Here is a tiny trained network, its code and every weight. The questions are about switching its units off for an input and a class, where a switched-off unit gives its printed mean instead of its output.

import numpy as np


def w(rows, s, z=0):
    codes = np.array(rows[::2]) - 128.0
    scale = np.full(codes.shape[1], s)
    scale[-1] = z or s
    return codes * scale


def norm(h):
    return h / np.sqrt((h * h).mean(-1, keepdims=True) + 1e-5)


def f(y):
    return np.maximum(y, 0)


def log_softmax(a):
    a = a - a.max(-1, keepdims=True)
    return a - np.log(np.exp(a).sum(-1, keepdims=True))


def net(x, mask):
    res = np.array(x, float).reshape(1, 4) / 4 @ E
    u = 0
    for l in range(4):
        y = f(norm(res) @ A[l][:, :-1].T + A[l][:, -1])
        res = res + np.where(mask[u : u + 5], y, B[l][:, -1]) @ B[l][:, :-1]
        u += 5
    return log_softmax(norm(res)[-1] @ U[:, :-1].T + U[:, -1])


A, B = {}, {}
E = w([
[127,45,229,194,128,133,122,120,75],'x0',
[95,68,66,194,211,158,58,80,17],'x1',
[148,169,119,161,81,108,102,134,105],'x2',
[99,94,40,154,8,143,254,112,136],'x3',
],0.0071)
A[0] = w([
[21,76,24,130,59,163,174,82,15,3],'L0N1',
[139,110,147,164,113,125,188,130,91,120],'L0N2',
[157,55,76,167,1,140,255,98,169,79],'L0N3',
[93,64,19,187,165,132,51,88,115,135],'L0N4',
[78,140,12,124,82,60,147,90,198,131],'L0N5',
],0.007,0.0057)
B[0] = w([
[135,228,205,176,164,36,224,190,179,215],'L0N1',
[85,102,189,193,116,158,71,85,118,167],'L0N2',
[83,120,152,81,144,178,31,37,123,255],'L0N3',
[255,101,133,70,156,58,113,119,126,246],'L0N4',
[61,132,90,106,137,160,143,198,130,215],'L0N5',
],0.0093,0.0074)
A[1] = w([
[87,248,215,154,147,144,103,160,216,254],'L1N1',
[122,250,34,33,191,81,99,108,186,48],'L1N2',
[72,138,109,67,103,2,93,97,171,147],'L1N3',
[235,78,182,210,151,118,178,132,121,139],'L1N4',
[108,102,222,165,104,83,111,90,108,141],'L1N5',
],0.0058,0.0012)
B[1] = w([
[142,123,158,168,100,58,205,111,107,249],'L1N1',
[148,136,72,230,186,227,178,125,94,254],'L1N2',
[113,134,101,85,167,183,111,222,53,194],'L1N3',
[67,144,117,21,139,81,76,206,98,203],'L1N4',
[70,1,128,82,75,126,192,97,162,209],'L1N5',
],0.009,0.0069)
A[2] = w([
[137,120,142,36,109,54,150,77,144,65],'L2N1',
[227,54,74,78,149,181,2,164,100,77],'L2N2',
[91,39,123,139,163,89,197,95,119,241],'L2N3',
[145,139,13,7,97,125,143,142,85,12],'L2N4',
[220,190,78,173,196,120,183,101,113,11],'L2N5',
],0.0088,0.0011)
B[2] = w([
[140,98,157,186,85,95,83,56,120,209],'L2N1',
[105,119,52,139,44,151,87,84,142,236],'L2N2',
[159,194,105,99,123,72,156,168,95,246],'L2N3',
[95,129,150,110,109,166,92,157,94,188],'L2N4',
[123,65,92,145,140,164,251,128,175,255],'L2N5',
],0.013,0.0072)
A[3] = w([
[96,74,79,105,123,118,193,91,149,151],'L3N1',
[22,122,150,102,57,156,107,95,91,162],'L3N2',
[83,170,67,93,182,170,103,103,165,90],'L3N3',
[192,128,50,130,125,231,134,147,147,4],'L3N4',
[101,181,95,143,178,248,181,167,152,196],'L3N5',
],0.011,0.0041)
B[3] = w([
[158,112,91,197,123,151,143,150,169,210],'L3N1',
[126,163,140,112,178,164,102,129,156,219],'L3N2',
[123,129,78,159,31,127,126,134,86,172],'L3N3',
[117,90,214,124,101,176,137,9,204,200],'L3N4',
[152,157,137,100,153,66,93,177,76,254],'L3N5',
],0.015,0.012)
U = w([
[174,142,99,168,176,132,222,213,109,228],'0',
[136,121,202,119,116,26,153,114,102,228],'1',
[100,217,110,87,137,190,85,203,76,8],'2',
[90,146,195,126,147,207,103,64,186,133],'3',
[174,90,65,176,96,214,137,53,150,33],'4',
[137,103,105,105,130,117,5,111,101,52],'5',
],0.019,0.0016)

Each question gives the input, the list of numbers given to net, and the class t.
The units are the neurons (one row each of A and B). Each row of codes is followed by its name. A weight is (code - 128) times the scale printed after its matrix; where a second scale follows, it is the last column's (A, B and U).
mask holds one flag per neuron, layer by layer. A switched-off neuron (its flag False) gives its mean, the last column of its row in B, instead of its output. The means were averaged over made-up inputs and are rounded, as every weight is.
A unit's drop is (log p(t) with every unit on - log p(t) with that unit switched off) / (log p(t) with every unit on - log p(t) with every unit switched off).
The circuit of an input: a set's keep is (log p(t) with only the set's units on - log p(t) with every unit switched off) / (log p(t) with every unit on - log p(t) with every unit switched off). Starting from the 12 units with the biggest drops (on a tie, the unit counted first), units are removed one at a time, each time the one whose removal leaves the highest keep (on an exact tie, the one counted first), for as long as the keep stays at least 0.8.
circuit, biggest first: the units of the circuit, biggest drop first
unit that matters most: the unit with the biggest drop
k most important neurons: the k neurons with the biggest drops, biggest first
top k neurons in layer l: the k neurons of layer l with the biggest drops, biggest first
drop of u: that unit's drop, to one decimal
input [-1,-1,-2,7], class 2: top neuron in layer 2 -> [L2N5]
input [8,3,6,0], class 5: 3 most important neurons -> [L1N1 L0N1 L1N4]
input [2,6,-8,4], class 1: circuit, biggest first -> [L0N1 L1N2]
input [1,6,3,4], class 1: 2 most important neurons -> [L0N1 L1N2]
input [-5,1,-1,-6], class 4: 2 most important neurons -> [L0N1 L3N4]
input [-5,-3,-2,-6], class 0: 2 most important neurons -> [L0N4 L3N5]
input [4,1,6,-2], class 5: 2 most important neurons -> [L0N1 L1N1]
input [1,-8,8,1], class 3: 4 most important neurons -> [L3N5 L0N1 L2N5 L1N2]
input [4,-6,-1,1], class 3: 2 most important neurons -> [L0N3 L0N1]
input [7,1,3,7], class 1: 2 most important neurons -> [L0N1 L2N3]
input [0,4,-6,8], class 0: 2 most important neurons -> [L0N1 L0N5]
input [0,-1,-4,5], class 2: 3 most important neurons -> [L0N5 L0N3 L3N4]
input [2,1,2,6], class 1: top 2 neurons in layer 2 -> [L2N3 L2N2]
input [3,0,-7,-2], class 1: unit that matters most -> L0N4
input [-8,-1,4,5], class 2: 2 most important neurons -> [L0N5 L3N5]
input [1,-6,1,7], class 3: 4 most important neurons -> [L0N3 L1N2 L0N2 L3N5]
input [2,-1,8,4], class 3: 2 most important neurons -> [L0N3 L3N5]
input [-8,0,2,-2], class 0: 3 most important neurons -> [L1N2 L3N5 L0N4]
input [0,-4,-6,-4], class 0: 3 most important neurons -> [L0N4 L0N2 L0N3]
input [2,-6,-2,6], class 3: unit that matters most -> L1N2
input [-4,1,1,8], class 0: top 3 neurons in layer 1 -> [L1N2 L1N1 L1N4]
input [6,1,-4,-1], class 5: top 3 neurons in layer 1 -> [L1N1 L1N4 L1N2]
input [-3,0,5,4], class 2: top 3 neurons in layer 0 -> [L0N5 L0N3 L0N4]
input [0,-2,3,-6], class 0: top 3 neurons in layer 0 -> [L0N4 L0N2 L0N3]
input [8,3,-5,-3], class 5: top 2 neurons in layer 2 -> [L2N5 L2N2]
input [-7,-1,-8,3], class 2: drop of L3N5 -> 0.3
input [3,2,-2,4], class 1: drop of L0N1 -> 1.4
input [-1,5,-1,-8], class 4: drop of L2N2 -> 0.1
input [4,-4,4,8], class 3: drop of L0N3 -> 0.7
input [1,0,-8,-3], class 1: top 3 neurons in layer 0 -> [L0N4 L0N3 L0N5]
